Here is a tiny trained network, its code and every weight. The questions are about switching its units off for an input and a target symbol, where a switched-off unit gives its printed mean instead of its output.

import numpy as np


def w(rows, s, z=0):
    codes = np.array(rows[::2]) - 128.0
    scale = np.full(codes.shape[1], s)
    scale[-1] = z or s
    return codes * scale


def norm(h):
    return h / np.sqrt((h * h).mean(-1, keepdims=True) + 1e-5)


def f(y):
    return np.maximum(y, 0)


def softmax(a):
    e = np.exp(a - a.max(-1, keepdims=True))
    return e / e.sum(-1, keepdims=True)


def log_softmax(a):
    a = a - a.max(-1, keepdims=True)
    return a - np.log(np.exp(a).sum(-1, keepdims=True))


def net(x, mask):
    ids = ['ΓΘΠΣαδ'.index(c) for c in x.split()]
    T = len(ids)
    res = E[ids] + P[:T]
    r = norm(res)
    for j in range(3):
        rows = slice(2 * j, 2 * j + 2)
        q, k, v = (r @ M[0][rows].T for M in (Q, K, V))
        z = softmax(np.where(np.tri(T) > 0, q @ k.T / 2**0.5, -1e9)) @ v
        o = O[0][rows]
        res = res + np.where(mask[j], z, o[:, -1]) @ o[:, :-1]
    y = f(norm(res) @ A[0][:, :-1].T + A[0][:, -1])
    res = res + np.where(mask[3:19], y, B[0][:, -1]) @ B[0][:, :-1]
    return log_softmax(norm(res)[-1] @ U[:, :-1].T + U[:, -1])


Q, K, V, O, A, B = {}, {}, {}, {}, {}, {}
E = w([
[79,170,35],'Γ',
[64,82,53],'Θ',
[207,69,110],'Π',
[161,214,211],'Σ',
[128,11,254],'α',
[110,179,66],'δ',
],0.014)
P = w([
[200,56,65],'0',
[146,97,100],'1',
[187,136,143],'2',
[173,134,177],'3',
[167,178,163],'4',
[121,163,150],'5',
[217,155,209],'6',
[160,226,158],'7',
[153,204,171],'8',
[156,193,252],'9',
[186,169,210],'10',
[245,202,102],'11',
],0.0025)
Q[0] = w([
[64,77,51],'h0',
[136,78,150],'h0',
[240,114,49],'h1',
[182,97,243],'h1',
[5,122,55],'h2',
[248,118,155],'h2',
],0.011)
K[0] = w([
[150,105,79],'h0',
[93,218,66],'h0',
[100,156,236],'h1',
[95,45,38],'h1',
[208,17,94],'h2',
[16,213,255],'h2',
],0.0078)
V[0] = w([
[130,233,129],'h0',
[91,125,80],'h0',
[219,132,67],'h1',
[122,94,117],'h1',
[172,175,145],'h2',
[112,181,1],'h2',
],0.0099)
O[0] = w([
[109,255,104,43],'h0',
[64,59,87,152],'h0',
[239,111,42,253],'h1',
[161,52,150,143],'h1',
[241,171,82,245],'h2',
[40,157,68,74],'h2',
],0.0092,0.0019)
A[0] = w([
[115,30,214,254],'n0',
[111,170,140,99],'n1',
[66,131,111,53],'n2',
[98,88,187,171],'n3',
[100,209,95,199],'n4',
[177,110,55,24],'n5',
[153,155,212,186],'n6',
[141,163,206,81],'n7',
[58,170,107,112],'n8',
[154,162,124,175],'n9',
[161,103,159,216],'n10',
[143,112,155,147],'n11',
[218,98,101,82],'n12',
[69,247,162,227],'n13',
[2,136,41,73],'n14',
[125,202,102,100],'n15',
],0.0094,0.0019)
B[0] = w([
[21,143,224,246],'n0',
[162,42,109,141],'n1',
[173,149,178,156],'n2',
[82,102,165,170],'n3',
[110,171,83,180],'n4',
[117,74,103,209],'n5',
[137,216,134,203],'n6',
[147,173,254,169],'n7',
[150,96,123,161],'n8',
[89,66,44,181],'n9',
[90,139,119,211],'n10',
[136,156,110,165],'n11',
[130,102,93,254],'n12',
[245,154,33,185],'n13',
[35,105,209,238],'n14',
[58,138,69,168],'n15',
],0.0064,0.0048)
U = w([
[55,187,70,10],'Γ',
[56,109,120,137],'Θ',
[182,64,89,208],'Π',
[128,254,136,216],'Σ',
[102,147,198,84],'α',
[70,197,52,51],'δ',
],0.008,0.0014)

Each question gives the input, a string of symbols that net reads in full, and the target symbol t.
The units are the heads (2 rows each of Q, K, V and O) and the neurons (one row each of A and B). Each row of codes is followed by its name. A weight is (code - 128) times the scale printed after its matrix; where a second scale follows, it is the last column's (O, A, B and U).
mask holds one flag per unit, heads first, then neurons. A switched-off unit (its flag False) gives its mean, the last column of its rows in O or B, instead of its output. The means were averaged over made-up inputs and are rounded, as every weight is.
A unit's drop is (log p(t) with every unit on - log p(t) with that unit switched off) / (log p(t) with every unit on - log p(t) with every unit switched off).
The circuit of an input: a set's keep is (log p(t) with only the set's units on - log p(t) with every unit switched off) / (log p(t) with every unit on - log p(t) with every unit switched off). Starting from the 12 units with the biggest drops (on a tie, the unit counted first), units are removed one at a time, each time the one whose removal leaves the highest keep (on an exact tie, the one counted first), for as long as the keep stays at least 0.8.
circuit, biggest first: the units of the circuit, biggest drop first
heads that matter: for each layer, one digit per head in row order, 1 if its drop is at least 0.15 and else 0, layers parted by /
drop of u: that unit's drop, to one decimal
input Π Θ Θ Π, target Θ: circuit, biggest first => [h2]
input Π α Θ Θ Π δ, target Π: circuit, biggest first => [h0 n0]
input α α Θ Γ Π Θ Γ, target Θ: heads that matter => 110
input δ α Π, target α: heads that matter => 011
input Γ Π δ Θ Θ Θ Π Π δ, target Π: heads that matter => 110
input Σ Σ α, target Σ: circuit, biggest first => [h0 n6]
input α α Π α δ, target α: circuit, biggest first => [h0 h1 h2]
input Π Π Π Γ, target Π: circuit, biggest first => [h0 h1]
input Π Π Θ Π Γ Π Π Θ, target Π: circuit, biggest first => [h1 h0]
input Θ δ Π Θ α Π Θ δ, target Θ: circuit, biggest first => [h0 h2 n14]
input Θ α Θ Θ δ, target Θ: heads that matter => 100
input Θ δ α Θ Π Π Θ Θ Π, target Θ: drop of h1 => 0.1
input α α Σ δ, target α: drop of h0 => 0.6
input Π Π α α Π, target α: drop of n0 => 0.2
